Below is a small trained network, with its code and all its weights. Each question gives an input and a target symbol and asks what happens when units are switched off, that is, made to give their printed mean instead of their output.

import numpy as np


def w(rows, s, z=0):
    codes = np.array(rows[::2]) - 128.0
    scale = np.full(codes.shape[1], s)
    scale[-1] = z or s
    return codes * scale


def softmax(a):
    e = np.exp(a - a.max(-1, keepdims=True))
    return e / e.sum(-1, keepdims=True)


def log_softmax(a):
    a = a - a.max(-1, keepdims=True)
    return a - np.log(np.exp(a).sum(-1, keepdims=True))


def net(x, mask):
    ids = ['βγδεζηλξστφψω'.index(c) for c in x.split()]
    T = len(ids)
    res = E[ids] + P[:T]
    u = 0
    for l in range(3):
        r = res
        for j in range(2):
            rows = slice(3 * j, 3 * j + 3)
            q, k, v = (r @ M[l][rows].T for M in (Q, K, V))
            z = softmax(np.where(np.tri(T) > 0, q @ k.T / 3**0.5, -1e9)) @ v
            o = O[l][rows]
            res = res + np.where(mask[u + j], z, o[:, -1]) @ o[:, :-1]
        u += 2
    return log_softmax(res[-1] @ U[:, :-1].T + U[:, -1])


Q, K, V, O = {}, {}, {}, {}
E = w([
[101,176,151,136,84,121,136,151,125,108],'β',
[123,136,74,118,83,97,171,200,104,99],'γ',
[124,152,141,123,72,103,158,183,106,88],'δ',
[173,152,214,73,144,88,156,172,107,4],'ε',
[144,112,136,108,20,31,127,91,86,69],'ζ',
[147,107,142,185,103,140,93,213,176,84],'η',
[185,78,125,235,118,132,161,132,138,191],'λ',
[63,124,198,92,236,135,99,91,144,122],'ξ',
[143,57,58,102,164,129,173,107,35,164],'σ',
[60,86,156,145,115,175,149,197,77,148],'τ',
[101,70,95,122,51,158,219,88,242,79],'φ',
[75,110,147,174,99,219,53,78,81,118],'ψ',
[155,67,85,52,90,167,49,139,231,126],'ω',
],0.02)
P = w([
[91,182,137,111,103,110,162,126,150,154],'0',
[96,154,142,101,96,103,154,123,147,137],'1',
[96,129,143,99,103,107,148,118,136,128],'2',
[101,104,148,110,109,113,145,120,135,119],'3',
[101,81,150,116,116,123,141,114,131,114],'4',
[104,62,156,128,123,134,139,104,129,108],'5',
[105,39,158,144,132,147,134,101,124,103],'6',
[111,23,166,156,137,152,135,93,121,103],'7',
[107,3,175,175,143,159,125,85,122,104],'8',
],0.017)
Q[0] = w([
[111,94,152,147,171,29,116,67,104,89],'L0H1',
[30,9,214,84,39,97,81,200,66,127],'L0H1',
[20,82,148,34,65,101,254,24,41,64],'L0H1',
[125,107,162,80,96,139,112,104,223,156],'L0H2',
[181,196,63,159,182,165,120,125,143,124],'L0H2',
[190,76,132,169,97,110,181,148,250,141],'L0H2',
],0.0081)
K[0] = w([
[117,101,132,128,118,157,156,166,117,120],'L0H1',
[154,48,139,122,122,130,72,105,103,67],'L0H1',
[79,4,167,162,124,173,125,137,160,111],'L0H1',
[130,137,146,122,132,98,106,96,143,135],'L0H2',
[120,211,108,100,115,127,148,150,124,156],'L0H2',
[133,125,131,145,106,67,130,124,134,120],'L0H2',
],0.016)
V[0] = w([
[222,207,36,115,130,133,7,83,61,68],'L0H1',
[189,49,151,206,167,59,83,169,133,134],'L0H1',
[171,161,149,118,170,67,143,53,141,127],'L0H1',
[69,135,58,154,103,206,108,147,163,193],'L0H2',
[93,166,3,137,115,133,141,254,190,176],'L0H2',
[234,185,220,84,101,185,160,124,128,155],'L0H2',
],0.0052)
O[0] = w([
[106,143,90,126,126,167,131,83,143,84,2],'L0H1',
[196,109,129,116,90,147,104,117,118,96,93],'L0H1',
[195,153,165,121,92,223,167,86,132,124,56],'L0H1',
[95,135,122,107,93,107,105,59,113,125,95],'L0H2',
[144,134,170,141,105,83,80,6,161,124,24],'L0H2',
[129,142,111,176,103,155,126,159,166,176,85],'L0H2',
],0.012,0.0063)
Q[1] = w([
[73,115,151,164,86,152,128,167,167,108],'L1H1',
[189,178,36,144,192,180,58,115,151,150],'L1H1',
[108,149,93,73,132,196,83,141,95,174],'L1H1',
[74,132,169,83,115,88,100,148,20,69],'L1H2',
[123,86,162,89,175,92,194,163,125,188],'L1H2',
[214,150,158,248,84,139,163,88,139,92],'L1H2',
],0.011)
K[1] = w([
[124,94,112,152,134,110,106,139,144,83],'L1H1',
[143,252,98,132,109,91,120,140,127,134],'L1H1',
[125,149,120,98,102,124,133,138,122,119],'L1H1',
[127,65,129,120,162,148,102,125,127,131],'L1H2',
[102,64,163,139,98,165,138,124,130,118],'L1H2',
[139,176,136,141,129,96,150,138,103,131],'L1H2',
],0.018)
V[1] = w([
[169,95,73,231,254,142,180,81,214,233],'L1H1',
[117,155,45,40,163,156,66,114,100,184],'L1H1',
[51,41,159,127,109,185,84,97,106,217],'L1H1',
[152,137,121,117,131,77,117,185,187,174],'L1H2',
[158,154,95,231,84,133,92,152,153,73],'L1H2',
[108,161,166,193,182,114,220,115,59,72],'L1H2',
],0.0052)
O[1] = w([
[138,105,171,75,121,204,49,90,110,102,57],'L1H1',
[122,150,253,112,154,138,154,121,136,151,69],'L1H1',
[98,117,139,15,64,89,135,121,133,223,254],'L1H1',
[142,77,219,242,146,135,68,134,103,210,150],'L1H2',
[29,145,157,198,160,112,80,89,46,76,55],'L1H2',
[138,202,46,82,151,135,98,152,186,137,106],'L1H2',
],0.0062,0.0072)
Q[2] = w([
[91,144,58,237,112,221,151,136,219,61],'L2H1',
[115,133,94,42,110,141,133,188,133,105],'L2H1',
[214,141,120,50,77,203,133,67,134,151],'L2H1',
[127,158,118,71,140,97,155,205,49,182],'L2H2',
[84,137,93,158,161,148,129,170,88,104],'L2H2',
[103,221,143,148,160,101,79,106,1,109],'L2H2',
],0.0088)
K[2] = w([
[143,255,115,166,139,95,113,121,78,100],'L2H1',
[68,101,16,79,161,111,127,141,109,136],'L2H1',
[119,188,155,90,147,146,137,130,133,190],'L2H1',
[54,87,85,146,56,151,115,123,137,140],'L2H2',
[106,111,100,128,74,123,100,172,117,113],'L2H2',
[82,209,111,186,24,120,82,116,163,163],'L2H2',
],0.0093)
V[2] = w([
[133,221,119,94,170,114,81,141,251,105],'L2H1',
[105,86,120,157,96,188,226,108,205,198],'L2H1',
[182,120,72,98,98,124,125,80,171,96],'L2H1',
[135,108,69,116,242,135,170,73,87,208],'L2H2',
[189,142,156,89,193,46,180,127,55,80],'L2H2',
[183,86,31,142,1,70,186,87,77,133],'L2H2',
],0.0064)
O[2] = w([
[79,88,147,142,104,146,110,129,162,166,2],'L2H1',
[161,188,82,157,123,158,136,56,60,137,221],'L2H1',
[131,150,140,160,152,218,97,114,40,93,62],'L2H1',
[104,133,170,142,249,121,109,71,133,137,117],'L2H2',
[116,158,226,99,100,85,163,86,173,173,110],'L2H2',
[190,145,113,127,132,88,132,102,184,101,217],'L2H2',
],0.013,0.0076)
U = w([
[132,156,133,141,152,124,149,128,117,121,125],'β',
[102,107,146,192,191,88,158,76,150,83,190],'γ',
[129,156,141,166,152,107,151,129,120,116,136],'δ',
[164,124,97,174,185,172,171,167,144,139,138],'ε',
[157,150,98,153,136,157,253,93,157,98,60],'ζ',
[117,115,150,162,153,66,82,143,120,56,124],'η',
[190,146,140,22,101,163,54,121,127,117,208],'λ',
[162,130,174,37,100,189,160,137,123,159,140],'ξ',
[164,175,159,75,162,143,153,96,120,109,169],'σ',
[178,140,128,95,162,72,92,154,109,176,2],'τ',
[201,179,114,154,174,117,87,152,72,171,133],'φ',
[77,160,75,56,165,126,158,125,109,69,127],'ψ',
[87,100,197,201,155,101,190,109,35,81,181],'ω',
],0.0063,0.0054)

Each question gives the input, a string of symbols that net reads in full, and the target symbol t.
The units are the heads (3 rows each of Q, K, V and O). Each row of codes is followed by its name. A weight is (code - 128) times the scale printed after its matrix; where a second scale follows, it is the last column's (O and U).
mask holds one flag per head, layer by layer. A switched-off head (its flag False) gives its mean, the last column of its rows in O, instead of its output. The means were averaged over made-up inputs and are rounded, as every weight is.
A unit's drop is (log p(t) with every unit on - log p(t) with that unit switched off) / (log p(t) with every unit on - log p(t) with every unit switched off).
The circuit of an input: a set's keep is (log p(t) with only the set's units on - log p(t) with every unit switched off) / (log p(t) with every unit on - log p(t) with every unit switched off). Starting from all 6 units, units are removed one at a time, each time the one whose removal leaves the highest keep (on an exact tie, the one counted first), for as long as the keep stays at least 0.8.
units of the circuit, in order: the units of the circuit, biggest drop first
most important unit: the unit with the biggest drop
heads that matter: for each layer, one digit per head in row order, 1 if its drop is at least 0.15 and else 0, layers parted by /
input ζ φ ξ ζ λ ζ ζ, target λ: most important unit : L1H1
input ε τ ψ ζ η γ, target η: heads that matter : 11 / 11 / 10
input σ ζ φ ε ξ σ ζ γ ζ, target ζ: units of the circuit, in order : L0H2; L0H1; L2H2; L1H1
input ζ δ γ ζ δ ε, target ζ: units of the circuit, in order : L2H2; L1H1
input ψ ζ β δ η δ, target η: units of the circuit, in order : L1H2; L1H1; L2H1; L0H1
input δ ζ η τ τ ξ, target τ: units of the circuit, in order : L0H1; L2H1
input ψ η ζ η ε ζ, target η: units of the circuit, in order : L1H2; L2H1; L1H1
input ζ ζ δ τ η δ φ ω, target ε: heads that matter : 01 / 10 / 01
input ψ δ ζ ψ β λ λ δ, target λ: heads that matter : 10 / 10 / 00
input η σ σ, target σ: heads that matter : 00 / 01 / 01
input β ζ σ ψ δ ε η, target ξ: units of the circuit, in order : L2H2; L0H1
input δ λ λ σ β γ σ τ, target τ: units of the circuit, in order : L0H1; L1H1; L2H1
input γ φ γ ψ σ β, target ψ: heads that matter : 10 / 01 / 00
input δ σ φ, target γ: units of the circuit, in order : L2H2
input ω τ σ ζ, target τ: units of the circuit, in order : L0H1; L2H1; L1H1
input β λ δ, target λ: heads that matter : 11 / 10 / 00
input τ τ ω γ, target ω: heads that matter : 00 / 01 / 10
input ζ δ λ ξ λ ξ γ, target ξ: heads that matter : 10 / 01 / 01
input φ δ δ, target φ: units of the circuit, in order : L2H1; L0H1; L1H2
input ω λ ω γ δ, target ω: units of the circuit, in order : L1H2
input η σ ζ, target σ: units of the circuit, in order : L2H2; L1H2; L2H1
input β λ β ζ σ η ω, target γ: heads that matter : 00 / 10 / 01
input ζ ζ τ λ τ ζ ζ ξ, target ξ: units of the circuit, in order : L1H2; L2H2; L0H2; L0H1
input ε ζ ζ τ, target τ: heads that matter : 10 / 00 / 10
input ξ τ λ, target ω: units of the circuit, in order : L2H2; L0H2
input ω ω ζ ζ, target ω: heads that matter : 00 / 01 / 00
input ε δ δ ζ δ φ ξ τ, target φ: most important unit : L2H1
